Below is a small trained network, with its code and all its weights. Each question gives an input and a class and asks what happens when units are switched off, that is, made to give their printed mean instead of their output.

import numpy as np


def w(rows, s, z=0):
    codes = np.array(rows[::2]) - 128.0
    scale = np.full(codes.shape[1], s)
    scale[-1] = z or s
    return codes * scale


def norm(h):
    return h / np.sqrt((h * h).mean(-1, keepdims=True) + 1e-5)


def f(y):
    return y / 2 * (1 + np.tanh(0.7978845608 * (y + 0.044715 * y**3)))


def log_softmax(a):
    a = a - a.max(-1, keepdims=True)
    return a - np.log(np.exp(a).sum(-1, keepdims=True))


def net(x, mask):
    res = np.array(x, float).reshape(1, 5) / 4 @ E
    u = 0
    for l in range(2):
        y = f(norm(res) @ A[l][:, :-1].T + A[l][:, -1])
        res = res + np.where(mask[u : u + 15], y, B[l][:, -1]) @ B[l][:, :-1]
        u += 15
    return log_softmax(norm(res)[-1] @ U[:, :-1].T + U[:, -1])


A, B = {}, {}
E = w([
[186,79,196,253],'x0',
[138,27,76,147],'x1',
[134,128,124,124],'x2',
[112,100,247,110],'x3',
[110,129,136,136],'x4',
],0.0047)
A[0] = w([
[121,158,211,168,123],'L0N0',
[140,120,133,160,148],'L0N1',
[160,178,90,107,178],'L0N2',
[56,40,94,105,252],'L0N3',
[150,129,136,107,154],'L0N4',
[101,112,132,112,105],'L0N5',
[86,154,98,61,82],'L0N6',
[82,143,176,182,221],'L0N7',
[124,147,111,216,224],'L0N8',
[204,181,105,233,133],'L0N9',
[165,184,106,178,99],'L0N10',
[142,178,56,114,168],'L0N11',
[116,91,133,183,192],'L0N12',
[89,105,155,129,200],'L0N13',
[177,2,95,204,120],'L0N14',
],0.0086,0.002)
B[0] = w([
[171,178,156,91,184],'L0N0',
[176,127,107,108,145],'L0N1',
[78,112,209,189,158],'L0N2',
[239,129,66,95,202],'L0N3',
[51,233,172,103,134],'L0N4',
[99,113,63,65,129],'L0N5',
[92,31,215,132,178],'L0N6',
[241,197,98,138,178],'L0N7',
[242,127,52,159,186],'L0N8',
[210,211,83,168,209],'L0N9',
[204,214,149,179,150],'L0N10',
[27,105,111,254,177],'L0N11',
[201,170,178,67,175],'L0N12',
[137,144,13,4,154],'L0N13',
[119,129,164,107,254],'L0N14',
],0.0033,0.0054)
A[1] = w([
[137,65,146,181,162],'L1N0',
[110,69,105,138,170],'L1N1',
[254,122,163,190,158],'L1N2',
[110,121,158,32,97],'L1N3',
[179,96,108,72,173],'L1N4',
[39,70,93,56,255],'L1N5',
[171,155,156,182,155],'L1N6',
[222,96,142,119,122],'L1N7',
[88,191,51,145,141],'L1N8',
[6,189,34,133,187],'L1N9',
[189,65,64,119,215],'L1N10',
[141,114,179,213,151],'L1N11',
[139,206,169,133,120],'L1N12',
[82,199,154,152,201],'L1N13',
[122,168,100,111,182],'L1N14',
],0.0091,0.004)
B[1] = w([
[3,157,189,68,145],'L1N0',
[89,225,77,104,147],'L1N1',
[118,70,75,90,254],'L1N2',
[116,204,78,63,162],'L1N3',
[90,152,169,146,177],'L1N4',
[190,178,127,162,225],'L1N5',
[124,71,103,95,180],'L1N6',
[80,58,129,89,191],'L1N7',
[95,105,174,141,156],'L1N8',
[101,76,194,171,199],'L1N9',
[43,189,97,168,208],'L1N10',
[114,131,88,54,160],'L1N11',
[136,149,141,180,160],'L1N12',
[197,33,173,141,168],'L1N13',
[168,123,208,201,151],'L1N14',
],0.0054,0.0077)
U = w([
[88,68,172,205,251],'0',
[231,128,54,216,36],'1',
[148,205,184,79,115],'2',
[204,76,143,89,184],'3',
[44,173,63,214,121],'4',
[119,65,9,140,188],'5',
[85,207,57,58,107],'6',
[71,25,116,53,43],'7',
],0.012,0.0021)

Each question gives the input, the list of numbers given to net, and the class t.
The units are the neurons (one row each of A and B). Each row of codes is followed by its name. A weight is (code - 128) times the scale printed after its matrix; where a second scale follows, it is the last column's (A, B and U).
mask holds one flag per neuron, layer by layer. A switched-off neuron (its flag False) gives its mean, the last column of its row in B, instead of its output. The means were averaged over made-up inputs and are rounded, as every weight is.
A unit's drop is (log p(t) with every unit on - log p(t) with that unit switched off) / (log p(t) with every unit on - log p(t) with every unit switched off).
The circuit of an input: a set's keep is (log p(t) with only the set's units on - log p(t) with every unit switched off) / (log p(t) with every unit on - log p(t) with every unit switched off). Starting from the 12 units with the biggest drops (on a tie, the unit counted first), units are removed one at a time, each time the one whose removal leaves the highest keep (on an exact tie, the one counted first), for as long as the keep stays at least 0.8.
circuit, biggest first: the units of the circuit, biggest drop first
unit that matters most: the unit with the biggest drop
top k neurons: the k neurons with the biggest drops, biggest first
top k neurons in layer l: the k neurons of layer l with the biggest drops, biggest first
drop of u: that unit's drop, to one decimal
input [0,7,-4,0,-5], class 4: circuit, biggest first : [L1N10]
input [-1,8,8,-2,-3], class 4: circuit, biggest first : [L1N10, L1N4]
input [2,-7,-6,-6,-1], class 1: top 2 neurons : [L0N9, L0N10]
input [7,2,-4,-6,-1], class 5: top 2 neurons : [L1N2, L1N5]
input [1,4,-8,6,8], class 7: top 3 neurons : [L1N7, L0N7, L1N5]
input [0,0,-6,4,1], class 2: top 3 neurons in layer 0 : [L0N13, L0N8, L0N9]
input [3,-8,1,5,-3], class 3: top 2 neurons : [L1N10, L1N13]
input [2,-3,6,7,4], class 3: top 2 neurons : [L1N10, L0N7]
input [-7,2,-2,-4,-7], class 4: top 2 neurons : [L1N1, L1N5]
input [-4,-1,-3,0,-5], class 0: top 2 neurons : [L0N11, L1N9]
input [7,2,6,-4,-3], class 5: top 3 neurons : [L1N2, L1N5, L1N7]
input [1,-8,-8,-6,-2], class 1: top 3 neurons in layer 0 : [L0N10, L0N9, L0N8]
input [-3,4,-2,-6,7], class 4: drop of L1N1 : 0.1
input [6,-2,5,3,-4], class 3: unit that matters most : L0N0
input [2,-8,-3,8,8], class 3: drop of L1N12 : -0.1
input [0,4,-2,-7,6], class 4: drop of L1N10 : 0.2
input [0,2,-2,7,0], class 6: top 2 neurons : [L1N3, L0N13]
